Here is a tiny trained network, its code and every weight. The questions are about switching its units off for an input and a class, where a switched-off unit gives its printed mean instead of its output.

import numpy as np


def w(rows, s, z=0):
    codes = np.array(rows[::2]) - 128.0
    scale = np.full(codes.shape[1], s)
    scale[-1] = z or s
    return codes * scale


def f(y):
    return np.maximum(y, 0)


def log_softmax(a):
    a = a - a.max(-1, keepdims=True)
    return a - np.log(np.exp(a).sum(-1, keepdims=True))


def net(x, mask):
    res = np.array(x, float).reshape(1, 5) / 4 @ E
    y = f(res @ A[0][:, :-1].T + A[0][:, -1])
    res = res + np.where(mask, y, B[0][:, -1]) @ B[0][:, :-1]
    return log_softmax(res[-1] @ U[:, :-1].T + U[:, -1])


A, B = {}, {}
E = w([
[137,2,39,80,105,148],'x0',
[239,111,174,66,120,77],'x1',
[57,187,95,41,60,43],'x2',
[121,114,141,149,128,102],'x3',
[132,121,129,154,107,113],'x4',
],0.0099)
A[0] = w([
[83,22,88,108,122,144,70],'neuron 0',
[102,70,97,101,141,133,133],'neuron 1',
[130,142,84,174,118,71,236],'neuron 2',
[118,196,146,156,141,152,124],'neuron 3',
[112,164,79,88,120,96,210],'neuron 4',
[150,110,209,96,106,120,61],'neuron 5',
[97,163,122,151,125,163,114],'neuron 6',
[125,83,95,111,110,155,144],'neuron 7',
[71,164,113,55,168,89,100],'neuron 8',
[156,79,100,54,127,137,16],'neuron 9',
[120,182,172,153,125,153,95],'neuron 10',
[8,101,124,144,158,171,5],'neuron 11',
[137,185,188,138,142,109,84],'neuron 12',
[142,87,158,150,163,125,163],'neuron 13',
[152,99,162,160,160,200,138],'neuron 14',
[95,151,133,74,75,93,136],'neuron 15',
[122,209,161,152,132,85,73],'neuron 16',
[155,112,162,87,167,86,132],'neuron 17',
[174,106,161,82,144,97,59],'neuron 18',
[105,76,109,113,127,137,84],'neuron 19',
[158,114,165,153,145,205,76],'neuron 20',
[80,133,123,111,106,77,38],'neuron 21',
[118,70,67,135,120,127,33],'neuron 22',
[56,128,97,165,138,152,45],'neuron 23',
],0.013,0.0019)
B[0] = w([
[147,116,79,153,198,83,246],'neuron 0',
[88,128,58,176,165,82,201],'neuron 1',
[129,95,143,108,114,189,173],'neuron 2',
[161,178,97,176,194,30,214],'neuron 3',
[90,63,175,139,101,107,206],'neuron 4',
[212,192,110,91,71,97,188],'neuron 5',
[180,161,85,96,104,85,187],'neuron 6',
[89,167,108,179,159,82,199],'neuron 7',
[114,46,205,137,154,151,211],'neuron 8',
[116,167,89,100,138,82,205],'neuron 9',
[130,125,99,151,206,58,209],'neuron 10',
[217,207,82,31,44,190,232],'neuron 11',
[147,141,79,172,188,82,225],'neuron 12',
[85,88,164,110,80,157,198],'neuron 13',
[34,60,214,178,97,222,254],'neuron 14',
[20,47,202,116,103,181,220],'neuron 15',
[124,138,96,148,161,82,235],'neuron 16',
[214,130,142,104,72,192,191],'neuron 17',
[210,155,139,108,99,177,198],'neuron 18',
[145,162,88,183,167,43,185],'neuron 19',
[44,67,195,184,118,189,237],'neuron 20',
[68,79,137,147,101,153,191],'neuron 21',
[121,152,91,126,165,94,206],'neuron 22',
[182,180,62,2,10,241,212],'neuron 23',
],0.0075,0.0097)
U = w([
[13,91,202,159,133,143,147],'0',
[142,158,72,175,246,34,5],'1',
[245,174,110,91,52,141,230],'2',
],0.011,0.0014)

Each question gives the input, the list of numbers given to net, and the class t.
The units are the neurons (one row each of A and B). Each row of codes is followed by its name. A weight is (code - 128) times the scale printed after its matrix; where a second scale follows, it is the last column's (A, B and U).
mask holds one flag per neuron, in row order. A switched-off neuron (its flag False) gives its mean, the last column of its row in B, instead of its output. The means were averaged over made-up inputs and are rounded, as every weight is.
A unit's drop is (log p(t) with every unit on - log p(t) with that unit switched off) / (log p(t) with every unit on - log p(t) with every unit switched off).
The circuit of an input: a set's keep is (log p(t) with only the set's units on - log p(t) with every unit switched off) / (log p(t) with every unit on - log p(t) with every unit switched off). Starting from the 12 units with the biggest drops (on a tie, the unit counted first), units are removed one at a time, each time the one whose removal leaves the highest keep (on an exact tie, the one counted first), for as long as the keep stays at least 0.8.
circuit, biggest first: the units of the circuit, biggest drop first
top k neurons: the k neurons with the biggest drops, biggest first
drop of u: that unit's drop, to one decimal
input [-6,4,8,-1,7], class 0: circuit, biggest first	neuron 15
input [-4,-5,3,-2,-1], class 2: top 3 neurons	neuron 23; neuron 11; neuron 0
input [-1,-6,4,-2,4], class 2: top 2 neurons	neuron 11; neuron 23
input [-1,5,-5,-5,-8], class 0: top 3 neurons	neuron 14; neuron 20; neuron 11
input [2,7,-7,2,-1], class 0: top 2 neurons	neuron 14; neuron 20
input [8,2,8,-4,-5], class 0: top 4 neurons	neuron 15; neuron 4; neuron 8; neuron 21
input [8,2,7,5,4], class 1: top 2 neurons	neuron 0; neuron 14
input [0,-5,-4,-3,2], class 2: top 3 neurons	neuron 11; neuron 23; neuron 15
input [-7,7,-8,6,-8], class 0: top 2 neurons	neuron 14; neuron 20
input [0,4,4,-8,8], class 0: top 2 neurons	neuron 15; neuron 11
input [7,2,6,-8,1], class 1: top 3 neurons	neuron 14; neuron 0; neuron 9
input [5,-6,4,-6,3], class 2: top 2 neurons	neuron 11; neuron 23
input [2,-6,-4,-1,2], class 2: drop of neuron 23	0.2
input [-4,-6,4,2,4], class 2: circuit, biggest first	neuron 11
input [-7,6,-2,-6,-6], class 1: drop of neuron 23	0.4
input [4,-1,1,-5,3], class 1: drop of neuron 11	0.0
input [1,7,8,-8,-2], class 0: drop of neuron 15	1.0
